[128 = 0]
(79) [131 155 142 155 157 123 109 132 133 171 114 127 115 133 114 118  95  96
 138 150 135 124]
(75) [118 158 129 103  87 121  93 159 134 125 129 133 141 159  95 157 117 116
 122 151 138 147]
(89) [112 159 110 146 158 161 121 121 126 123  77 140 152 127 124 110 104 143
 151 117 157 136]
[130 107 108 148 110  98 120 114 164 134 131 142  75 123 167 176 173 146
 121 111 150 142] | (89)
(73) [160 196 145 118  69 170  72  38 114 107 232 167 127 126 199 130  74 121
 128  89  73 134]
(86) [137 150 124 144 105 132 160 119 128  87 174 154 150 126 133 148 105  72
 140 146 130 132]
(88) [126 120 130 127 136 122 132 128 124 127 137 124 123 127 128 126 115 131
 125 133 120 127]
(75) [133 112 135 135 147 127 156 105 134 129 131 129 112 107 144 107 133 137
 131 110 117 113]
[135 145 129 124 110 143 115 101 122 126 162 141 131 127 147 125 112 119
 132 117 117 134] | (73)
(89) [121  73 176 134  96 115 159 156 136 106 124  92 102 131 157 201 170 157
 131 101 105 152]
[112 113 163 146  98 158 199 101 143  84 140 143  86 141 114 130 156 120
 102 117 149 100] | (86)
[140 143 149 134 103 131 159 146 168 110 118 114 156 118 143 106 107 134
 117 140 144 111] | (89)
[162 125  80 106 153  78  91 155  92 130 132  96 129 154 123 103  79 171
 189 118 129 156] | (86)
[131 128 136 135 109 120 128 133 138 125 121 131 118 121 139 128 122 153
 128 129 140 136] | (89)
[154   4 200 135 180  81 168 114 103 113 182  85 110  71 169  93  97 121
 142 162  55  33] | (88)
[113 163 126  97  89 126  80 163 126 134 136 132 152 168  85 168 117 104
 116 168 138 158] | (75)
[128  95 146 123 114 121 168 115 195 114 136 106 137 136 176 204 180 123
 144 107 142 142] | (89)
[122 139 126 121 116 123 111 133 130 133 123 125 133 141 113 136 122 114
 124 141 134 139] | (75)
[132  64 144 131 129 125 105 131 128 147 151 129  98 166 118 167 142 102
 136 125 144 147] | (79)
(86) [120 137 139  98 153 136 126 127 114 166 112 124 144  99 114 120 115 131
 137 116 148 172]
[136 118 119 146 123 118 119 121 129 108 115 115 115 140 134 122 112 150
 127 121 118 114] | (86)
(73) [120 109 132 130 147 122 145 153 128 134  94 117 119 130 105 126 140 129
 128 139 134 130]
[140 163 134 127 104 144 105  85 125 117 184 149 122 131 162 129 106 129
 127 106 105 122] | (73)
[124 102 183 122  83 128 197  89 110 104 165 171 121 124  80 106 182 122
 107 132 142 110] | (86)
[169 116  84 163 111  87  70 134 120 108 150 124 118 180 160 119 128 141
 141 161  78  93] | (86)
[122 135 128 118 112 119 120 139 125 131 138 131 135 138 115 143 128 115
 135 142 134 137] | (75)
[143  92 137 167 182 131 198  79 122 122 111 118  99  76 174  69 140 149
 144  85 113  91] | (75)
[111 184  92 130  99 152 112 139 145 134 107 145 140 154 108 138 142 131
 121 110 165 175] | (88)
[ 96 164 117 116 183 169 143 132 124 128  83 109 171  76 143 126  43  70
 166 105 163 202] | (86)
[ 92 115 132 137 173 168 125 115  94 121  90 137 135 149 121 158 131 129
 169  88 131 162] | (89)
[156 181 146 124  90 156  92  70 119 115 206 156 129 130 183 131  89 127
 128 102  91 130] | (73)
(88) [139 115 128 129 129 119 133 131 123 129 130 120 129 133 131 124 124 132
 142 140 115 118]
[133 144  43 149 172 111 103  43 179 148 129 175 112 114 163 162 187 105
 160  96 186 167] | (89)
(79) [128 171 118  99 120 158 173 115 115 110 123 127 136 104 137 120 142 185
 130 125 119  91]
[120  99 110 128 133 106 112 105 122 142 140 139  89 134 136 170 161 115
 139 106 119 152] | (89)
[123 148 129 118 112 126 105 146 128 126 135 127 135 152 109 142 127 119
 128 140 123 142] | (75)
[124 106  97 131 136  97  94 118  79 152 159 149  74 118 118 140 144 116
 117 119 105 147] | (89)
[111 206  76 118 100 159 103 144 150 140 101 159 139 164  99 150 152 140
 121 103 186 187] | (88)
[ 97 153 115 129 110  93 121 131 136  46 119 136 151  76 146  90 123 140
  94 114 100 120] | (79)
[157  99 110 114 143 144 125 138 134 183 139 119 108 161 127 176 151 124
 148 131 154 117] | (79)
[135 111 138 147 145 135 147 118 129 125 119 134 117 109 141 109 128 140
 130 119 117 107] | (75)
[112  99 129 164 130 146 135 122 146 106  70  99 114 132 141 124 102 158
 112 106 135 111] | (86)
[142 155 139 193  99 135 141 116 152 109 128 122 142 109 155 183 112 134
 102 133 140  97] | (86)
[131 150 132 128 103 141 119  97 124 115 166 132 126 129 151 134 105 128
 128 112 115 127] | (73)
[147 170 117 116 115 126 150 120 194 124 141 133 171 115 138  88 113 111
 120 162 149  89] | (89)
[115 174  89 190 116 126  70 155  91 134  72 164  89 106 124  43  61 197
 115 135 188 140] | (89)
[125 107  99  83 177 127  94 166 133 137 119 101 108 177 139  95 106 133
 172 116 111 159] | (86)
[135 125 179 130  92 149 163 173 165  92  97 103 148 125 141 107  99 156
 112 143 139 111] | (89)
[109 113 102 135 175 135 126  76 119 131 124 153 120 132 139 192 167 103
 172  92 124 159] | (89)
[109 163 123  80  75 116  47 171 130 134 142 137 154 186  84 184 112 111
 105 173 133 167] | (75)
[ 99  58 111 134 182 103 176 208 138 140  34  89 126 124  69 116 173 138
 125 167 182 130] | (73)
[101  93 129 115  97 128 140 110 129  56 142 138 115 142 128 128 144 166
  99 115 126 141] | (79)
[122 128 131 125 134 120 134 142 135 130 112 122 126 128 114 128 136 134
 122 134 137 125] | (73)
[120 173 105 124 111 143 115 127 139 130 118 142 133 146 117 145 141 132
 133 113 157 164] | (88)
[126  94 167 131  79 105 147 157 150 111 130 110 108 138 147 170 149 156
 120 117 123 134] | (89)
[135  89 152 129 139 116 148 120 122 121 144 116 123 110 148 112 120 123
 136 145 106 101] | (88)
[136  95 163 113  82  99 114 180  66 138 175 119  73 129 104 137 121 148
  88 156  71 113] | (89)
[146 165 144 126  92 147  98  77 120 116 196 151 130 118 172 134  99 131
 122 111  93 128] | (73)

(59) [184 118 134 164 170 103 163 124 122 175  83 120 159  87 177 113 136 133
 186  98 122 103]
(62) [159 140 109 125  81 134 104 163 155 111 153 147 100 111 122 132 142 103
 145 106 138  75]
(62) [138  48 159 101 198 100  61 212 133 118 159 112 168 174 133 164 197 126
  83 179 144 144]
(60) [112 117 145 116 112 131 100 156 134 139 134 130 119 147 138 110 137 107
 144 121 128 126]
(60) [ 84 104 105  73 124 185 111 119 120 120 107 129  91 143  71 162 157  90
 136 153 123 177]
(59) [168 115 137 136 147 132 131 108 175 143 163 142  74 124 104 142 132 139
 143  94 136 131]
(72) [131  68 169 139 106 151 114 135 123 114 122  81 120 132 164 178  89  89
 142 175 140  74]
(63) [137 128 143 153 112 135 177 114 139 157  99 144 152 109 107 109 138 148
  97 148  88 164]
[118 128 117 103 138 126  84 140 118  92 155 115 105 145 145 145 114 112
 161 110 163 101] | (63)
(70) [131 131 122 117 108 107 149 122 119 104 120 150 168 164  89 142 125 120
 103 111 133 151]
(70) [103 145 129  97  94 115 158 140  56  83  64 129 155 130 155 106 109 140
 129 142 147 106]
[109 128 163 147 109 111 178 154  89 122  93 123 135 134 159 126 108 155
 149 131 130 142] | (70)
[126 192  97 126 142 106 137 124 131 147 137 167 137 128 103  78 156 164
  97  75 113 168] | (72)
(64) [206 136 124  82 160  92 158 158 149 123 135 152 137 123  88 114 117 123
 198 164 103  91]
[169 120  84  69  43 103 147 150 162  99 145 166 103 139 132  93 119  77
  98  92 149  85] | (62)
(72) [118 103 120  98 116 114 179 139 155 100 112 159 112 107  92 123 162 136
 173 156 152 118]
[133 109 137 129 128 163 118 136 102 153 142  73 107 116 171 114 149 127
 135 146 136 143] | (59)
[115 133 131 125 129  89 136 111 147 139 118 125 159  94 111 109 121  72
 158 153 145 113] | (64)
[157 110 122 102 101 190  82 146 117 134 126 102  90 141  96 148 167 100
 141  94 172 105] | (62)
[128 125 132 130 119 132 138 124 127 134 119 137 134 123 127 120 133 131
 120 128 116 139] | (63)
(63) [127 126 128 132 122 132 142 125 130 140 114 135 127 126 124 119 138 126
 118 136 117 136]
(58) [127 147  79 153 133 123 144 176  77 142 167  86  52 125 133 139  99 125
 123 129 161 164]
[ 79 136 126 117  82 131 136 143 133  90 131  83 161 137  73 143 123 140
 118 110 142 170] | (59)
[126 137 122 129 133 129 123 121 125 132 132 138 130 131 121 123 123 133
 116 120 123 142] | (72)
[189 125 155 108 106  82  93  72 110  66 104  59  38 143  73  67 111  29
  80 109 172  58] | (58)
[126  95 121 136 138 127  71 138 148  91 158 142 121 204 109 125  99  82
  91 152  82 135] | (59)
[155 152 105  29 106 108 104 162  97 146 124 139  65 162 101 130 163 100
  49 109 149 138] | (60)
(64) [ 87 131 126 157 106 156 123 114 111 125 128 128 127 146 163 143 122 144
  97 104 146 156]
[122 127 116 102 143 122  86 138 125 104 157 120 110 149 139 144 114 110
 159 108 163 100] | (63)
[106 119 185 170 143 146 160 164 118 171 124 101  79  94 210 112 117 165
 190 147 107 128] | (70)
[123  60 169 130 105 151 141 140 134 103 105 100 113 130 145 174 108  94
 173 195 143  85] | (72)
[118 101 121  94 112 115 181 139 163  96 111 162 105 103  90 128 159 134
 181 161 151 114] | (72)
(58) [ 96 109 149 119 130 158 130 122 173 138 135 187 202 119 130 154 158 159
 152 139  84 127]
[131  45 176 129  95 146 137 143 127  96 108  75 111 129 162 198  93  84
 166 199 144  74] | (72)
[142 113 160 113 116 118 112  92 145 106 102 126 137 138 102 100 140  92
 119 120 123  89] | (58)
[126 139 118 120  85  98 164 122 101  71 105 158 199 192  65 163 112 139
  96  98 130 168] | (70)
[177 166 122  98 120  76 131 150 109 143 122 136 122 131 147 118 148 140
  73  98 142 103] | (60)
[115 110 155 142  90 181  91 144 106 109 127  93 113 123 114 126  95 149
 114  94 137 124] | (64)
[141 110 127 109 152 135  93 132 108 118 124  78 119 125 115 144 136 144
  86 149 180 128] | (62)
[115 101 123  44 101 202 124  63 103 119  99 111  84 151  94 121 137 129
 107  91 139 163] | (62)
[ 98 104 124 114  94 120 147 131 131 166 109 160 167 177 151  97 143  70
 146  58 122 148] | (62)
[120 113 119 114 119 122 155 129 143 115 121 146 116 114 112 125 146 137
 161 148 139 120] | (72)
[120 140 138 125 135 124 131 127 138 138 112 132 154 129 143 120 135 155
 129 123 125 131] | (58)
[157 132 121  83  99 151 146 140 106 142  99 196  82 129 161 124 121 119
 110 141 124 161] | (60)
[137 111 131 123 113 131 122 124 119 110 156 136 105 134 108 135 125  89
 131 133 137 112] | (58)
[126 141 143 114 126 175 138 119 186 120 174  73  78 117  89 150 146 158
 152  88 144 164] | (59)
[128 124 120 101 145 114  75 140 125  94 165 119 104 149 144 147 118 104
 169 103 179  90] | (63)
[131 162 125 160 116 169  85 148 136 129 143 128 104 100 120 161 149 130
 193 101 140  82] | (62)
[118 145  99 111 124 110 166 124 153 115 126 175 127 105  90  96 170 152
 144 112 136 152] | (72)
[117 115 116 127 142 155 150  90 127 106 107 118 132 119  91 163 145 135
 137 132 112 144] | (60)
[142 154 141 169 142 149  64 119  92 165 147  81 148 154 183 149  75 111
  66 107 104 130] | (72)
[119 120  95 137 170 141 136  82 134 100 123  58 164 117  51 182 159 146
 113 122 124 124] | (60)
[115 107 135 129 155 121 105 170 138 157 161 146  81 120 142 139  95 135
 141  94 129 132] | (70)
[179 142 128 122 114 132 159 119 114 127 109 134 145 135  91 145 128 116
 156 117 142 127] | (64)
[ 78 154 145 150 106 110 164 176  74 115 105 133 119 138 169 134  96 183
 175 113 132 135] | (70)
[ 93 156  90 179 190  67 178 108 157 132 147 130 143 120 146 153 178  90
 143 144 164  85] | (64)
[140 101 151 113 110 132 122 113 142 108 145 161 133 131  91 136 142  78
 132 123 120  94] | (58)
[114 124 112 154 127  86 141 140 107 102 107 145 196 129 101 108 104 116
 135 118 111 128] | (59)
[135 123 105 128  90 124 132 121 125 138 145 130  97 137 118 151 157 124
 102 120 164 150] | (59)
[134 123  99 138 120 138 136 161  96 117 169 116  76 126 120 145 116 104
 128 134 143 143] | (58)
[111 165 125 159 128 110 138 109 138 122 128 143 136  98 143 125 108 142
 155 117 130 103] | (62)
[121  97  94 178 114  93 125 142 108 102 127 125 182 154  77 110 120  94
 129 108 110 153] | (59)
[146 129 156 183  90 141 232  99 146 190  63 156 180  87  89  91 153 168
  49 170  41 206] | (63)
[192 119 161 127  80 153 186  69  90  83  19  97 218 158 148 107 130 117
 117 215 121 136] | (70)
[123  69 146 114 102 158 120 138 146 100 202 189 156 125  90 171 142  67
 153 134 102 113] | (58)
[180 151 119 143 107 128 117 146 129 125 147 104  91 103 123 134 121 125
 108 155 146  95] | (62)

<56> [142 119  80  70 174 159 130 157 139 127 140 109 164 125 108 133 153 122
 119 119 133 145]
<85> [ 65 172 103 158 140 140 153 107 132 144  91 121 150 130 108  69 130 157
 169 133 133 147]
<74> [127 136 122 137 159 113 143 130 105 125 159 110 137  88 117 163 142 126
 120 119 128 125]
<56> [140 107 134 141 120 174  95 151 125 134 141 138 125 126 129 170 141 149
 129 137 117 113]
<66> [151 137 106 150 148 136 138 110 115  98 133 115 150 106 124  92 141 130
 159 118 148 160]
<84> [115  92 165  78  97 171 138 100 153 114 126  98 130 165 142 107 111 100
  98 121 160 155]
<75> [ 88 102 116 142 153  58 148 103 138 187  92  91 182  91  76  80 172  94
 133 114 106 208]
<85> [101 161 120 143 157 143 136 105 120 130  91 127 133 139 116  65 122 142
 165 128 145 139]
<83> [155 150 128 165 143 123  88 139 146 140 132 166 124 151 117 110 105 139
 156  75 134 130]
[166 124 126 158 136  83  86 101 162 183 155 139  53 163 123 122  91 129
 156 103  92 106] | <83>
<74> [155 130 101 111 148 122 118 130 106 139 118 115 145  61  71 137 130 106
 130 132 145 119]
<67> [108 125 149 154  85 127 170 125 107  95 103 139 151 120 146 152 120 130
 139 156 129 110]
<66> [128 128 127 120  99 120 128 159 142 148 110 130 124 134 142 167 101 146
 108 122 126  95]
[158 115 205 119  83 102 106 141 135 112 165 127 156  94 148 135 101  96
 101 153 137 109] | <85>
<84> [149 128 139 132 131 132 111 124 140 125 129 128 132 109 117 133 118 126
 122 119 121 104]
